Below is a small trained network, with its code and all its weights. Each question gives an input and a target symbol and asks what happens when units are switched off, that is, made to give their printed mean instead of their output.

import numpy as np


def w(rows, s, z=0):
    codes = np.array(rows[::2]) - 128.0
    scale = np.full(codes.shape[1], s)
    scale[-1] = z or s
    return codes * scale


def f(y):
    return y / 2 * (1 + np.tanh(0.7978845608 * (y + 0.044715 * y**3)))


def softmax(a):
    e = np.exp(a - a.max(-1, keepdims=True))
    return e / e.sum(-1, keepdims=True)


def log_softmax(a):
    a = a - a.max(-1, keepdims=True)
    return a - np.log(np.exp(a).sum(-1, keepdims=True))


def net(x, mask):
    ids = ['Γβδεζμστω'.index(c) for c in x.split()]
    T = len(ids)
    res = E[ids] + P[:T]
    u = 0
    for l in range(2):
        r = res
        for j in range(3):
            rows = slice(2 * j, 2 * j + 2)
            q, k, v = (r @ M[l][rows].T for M in (Q, K, V))
            z = softmax(np.where(np.tri(T) > 0, q @ k.T / 2**0.5, -1e9)) @ v
            o = O[l][rows]
            res = res + np.where(mask[u + j], z, o[:, -1]) @ o[:, :-1]
        u += 3
        y = f(res @ A[l][:, :-1].T + A[l][:, -1])
        res = res + np.where(mask[u : u + 4], y, B[l][:, -1]) @ B[l][:, :-1]
        u += 4
    return log_softmax(res[-1] @ U[:, :-1].T + U[:, -1])


Q, K, V, O, A, B = {}, {}, {}, {}, {}, {}
E = w([
[199,121,161,68],'Γ',
[118,42,70,66],'β',
[234,159,106,64],'δ',
[210,4,95,65],'ε',
[113,118,108,120],'ζ',
[94,126,185,121],'μ',
[117,181,193,141],'σ',
[172,91,193,119],'τ',
[47,62,208,114],'ω',
],0.015)
P = w([
[144,135,77,254],'0',
[160,157,141,38],'1',
[191,152,172,63],'2',
[164,107,177,90],'3',
[191,134,155,101],'4',
[122,90,105,71],'5',
[133,114,173,93],'6',
[150,129,177,97],'7',
[158,129,165,117],'8',
[155,129,96,73],'9',
[127,105,167,106],'10',
[124,102,172,118],'11',
[133,118,194,113],'12',
[138,122,194,108],'13',
],0.0085)
Q[0] = w([
[3,216,2,187],'L0H1',
[102,59,62,122],'L0H1',
[229,140,147,140],'L0H2',
[137,82,182,197],'L0H2',
[40,158,117,176],'L0H3',
[130,183,41,250],'L0H3',
],0.0074)
K[0] = w([
[68,210,221,2],'L0H1',
[196,94,200,57],'L0H1',
[38,156,167,199],'L0H2',
[150,182,142,151],'L0H2',
[163,57,140,78],'L0H3',
[103,156,45,78],'L0H3',
],0.0075)
V[0] = w([
[69,50,187,141],'L0H1',
[103,235,243,254],'L0H1',
[49,220,50,174],'L0H2',
[59,181,187,244],'L0H2',
[77,131,26,228],'L0H3',
[99,182,164,50],'L0H3',
],0.009)
O[0] = w([
[116,40,141,40,138],'L0H1',
[74,73,209,131,106],'L0H1',
[98,92,58,172,8],'L0H2',
[28,1,151,92,79],'L0H2',
[58,77,87,67,16],'L0H3',
[58,205,68,159,138],'L0H3',
],0.0073,0.011)
A[0] = w([
[192,166,105,152,6],'L0N1',
[243,4,179,43,117],'L0N2',
[57,43,136,203,118],'L0N3',
[69,126,229,3,44],'L0N4',
],0.005,0.0022)
B[0] = w([
[74,57,69,123,174],'L0N1',
[222,84,45,1,253],'L0N2',
[82,120,199,199,125],'L0N3',
[138,31,58,88,175],'L0N4',
],0.0077,0.0082)
Q[1] = w([
[231,167,150,111],'L1H1',
[107,173,159,162],'L1H1',
[2,94,47,198],'L1H2',
[157,126,184,89],'L1H2',
[44,69,137,60],'L1H3',
[103,190,38,87],'L1H3',
],0.0083)
K[1] = w([
[243,32,163,130],'L1H1',
[150,79,103,63],'L1H1',
[194,190,142,95],'L1H2',
[145,61,145,254],'L1H2',
[62,176,241,104],'L1H3',
[190,173,62,102],'L1H3',
],0.008)
V[1] = w([
[113,162,254,247],'L1H1',
[193,47,158,81],'L1H1',
[160,179,180,214],'L1H2',
[27,152,175,253],'L1H2',
[103,160,104,157],'L1H3',
[106,97,227,124],'L1H3',
],0.0084)
O[1] = w([
[144,255,176,185,27],'L1H1',
[167,175,101,15,255],'L1H1',
[170,243,110,95,95],'L1H2',
[54,154,28,135,65],'L1H2',
[168,141,124,222,82],'L1H3',
[125,162,30,72,115],'L1H3',
],0.0068,0.025)
A[1] = w([
[167,185,104,41,213],'L1N1',
[165,73,163,140,136],'L1N2',
[138,176,209,145,251],'L1N3',
[162,206,126,254,20],'L1N4',
],0.009,0.0029)
B[1] = w([
[36,137,197,248,255],'L1N1',
[126,214,85,76,181],'L1N2',
[191,131,2,130,154],'L1N3',
[125,46,98,161,140],'L1N4',
],0.0089,0.036)
U = w([
[121,255,125,111,200],'Γ',
[171,196,35,2,61],'β',
[154,61,95,159,139],'δ',
[137,129,100,72,2],'ε',
[96,92,125,142,99],'ζ',
[52,36,124,168,158],'μ',
[54,246,44,25,130],'σ',
[114,119,205,72,158],'τ',
[117,89,76,58,81],'ω',
],0.0047,0.0033)

Each question gives the input, a string of symbols that net reads in full, and the target symbol t.
The units are the heads (2 rows each of Q, K, V and O) and the neurons (one row each of A and B). Each row of codes is followed by its name. A weight is (code - 128) times the scale printed after its matrix; where a second scale follows, it is the last column's (O, A, B and U).
mask holds one flag per unit, layer by layer, with each layer's heads first. A switched-off unit (its flag False) gives its mean, the last column of its rows in O or B, instead of its output. The means were averaged over made-up inputs and are rounded, as every weight is.
A unit's drop is (log p(t) with every unit on - log p(t) with that unit switched off) / (log p(t) with every unit on - log p(t) with every unit switched off).
The circuit of an input: a set's keep is (log p(t) with only the set's units on - log p(t) with every unit switched off) / (log p(t) with every unit on - log p(t) with every unit switched off). Starting from the 12 units with the biggest drops (on a tie, the unit counted first), units are removed one at a time, each time the one whose removal leaves the highest keep (on an exact tie, the one counted first), for as long as the keep stays at least 0.8.
units of the circuit, in order: the units of the circuit, biggest drop first
top k neurons: the k neurons with the biggest drops, biggest first
top k neurons in layer l: the k neurons of layer l with the biggest drops, biggest first
drop of u: that unit's drop, to one decimal
input Γ μ β τ Γ μ δ τ σ μ σ τ σ, target Γ: units of the circuit, in order => [L1H2, L1H1, L0N2]
input δ τ τ Γ τ ζ Γ μ ω, target δ: top 3 neurons => [L1N4, L0N2, L1N2]
input τ Γ δ τ ε, target τ: units of the circuit, in order => [L0H3, L1N3, L1H2]
input τ τ δ τ τ Γ, target τ: top 2 neurons => [L1N1, L0N2]
input β τ τ μ τ ω τ τ τ τ δ τ, target β: top 3 neurons => [L1N1, L1N3, L1N2]
input σ μ μ Γ β ω τ τ Γ β δ τ Γ Γ, target σ: units of the circuit, in order => [L1H2, L0H1]
input τ Γ τ Γ β τ τ β τ τ β, target τ: units of the circuit, in order => [L1H2, L1N3]
input σ β τ μ τ ζ τ ω Γ τ τ, target σ: top neuron => [L0N3]
input δ ω Γ, target δ: top 3 neurons in layer 1 => [L1N4, L1N2, L1N3]
input Γ ζ μ ζ Γ, target Γ: top 2 neurons => [L0N4, L0N2]
input μ σ Γ τ τ Γ τ Γ τ Γ Γ τ Γ, target μ: top 2 neurons => [L1N1, L1N2]
input ω δ β ζ δ τ δ σ τ ζ τ, target ω: top 2 neurons => [L0N2, L0N4]
input μ τ μ β τ μ τ μ μ Γ δ τ τ, target μ: top 3 neurons in layer 0 => [L0N3, L0N2, L0N4]
input τ τ ω σ Γ μ Γ Γ ζ μ τ δ, target τ: top neuron in layer 0 => [L0N2]
input β τ τ δ Γ μ σ δ σ, target β: top 2 neurons => [L1N1, L1N3]
input β Γ Γ Γ β δ σ τ τ, target β: top 2 neurons in layer 1 => [L1N1, L1N2]
input δ μ β Γ β, target δ: top 3 neurons in layer 1 => [L1N4, L1N2, L1N1]
input δ δ Γ σ δ μ τ μ τ μ, target δ: top 3 neurons => [L1N4, L0N2, L1N2]
input β β τ μ, target β: top 2 neurons => [L1N1, L1N2]
input ω τ ζ, target ω: top 4 neurons => [L0N4, L0N2, L1N1, L1N2]
input μ ω μ τ ω Γ β ζ, target μ: top 2 neurons in layer 1 => [L1N2, L1N3]
input μ β Γ τ Γ τ ζ μ δ Γ, target μ: top neuron => [L1N1]
input ω ω τ Γ τ ω σ ω, target ω: top 3 neurons => [L0N4, L1N1, L0N2]
input Γ τ β, target Γ: top 3 neurons => [L0N4, L0N2, L1N4]
input β Γ τ τ ζ Γ σ τ Γ Γ β, target β: top 4 neurons => [L1N1, L1N2, L1N3, L0N4]
input τ τ τ τ Γ τ δ, target τ: top 2 neurons in layer 1 => [L1N1, L1N3]
input β τ τ τ σ δ τ Γ σ Γ Γ Γ τ μ, target β: top 3 neurons in layer 1 => [L1N1, L1N3, L1N2]
input δ τ Γ Γ τ τ τ Γ τ Γ ω ζ τ τ, target δ: top 2 neurons in layer 1 => [L1N4, L1N3]
input δ Γ τ τ Γ Γ τ δ, target δ: top neuron in layer 1 => [L1N4]
input β δ δ μ τ τ τ τ σ τ Γ β τ Γ, target β: drop of L0H1 => 0.4
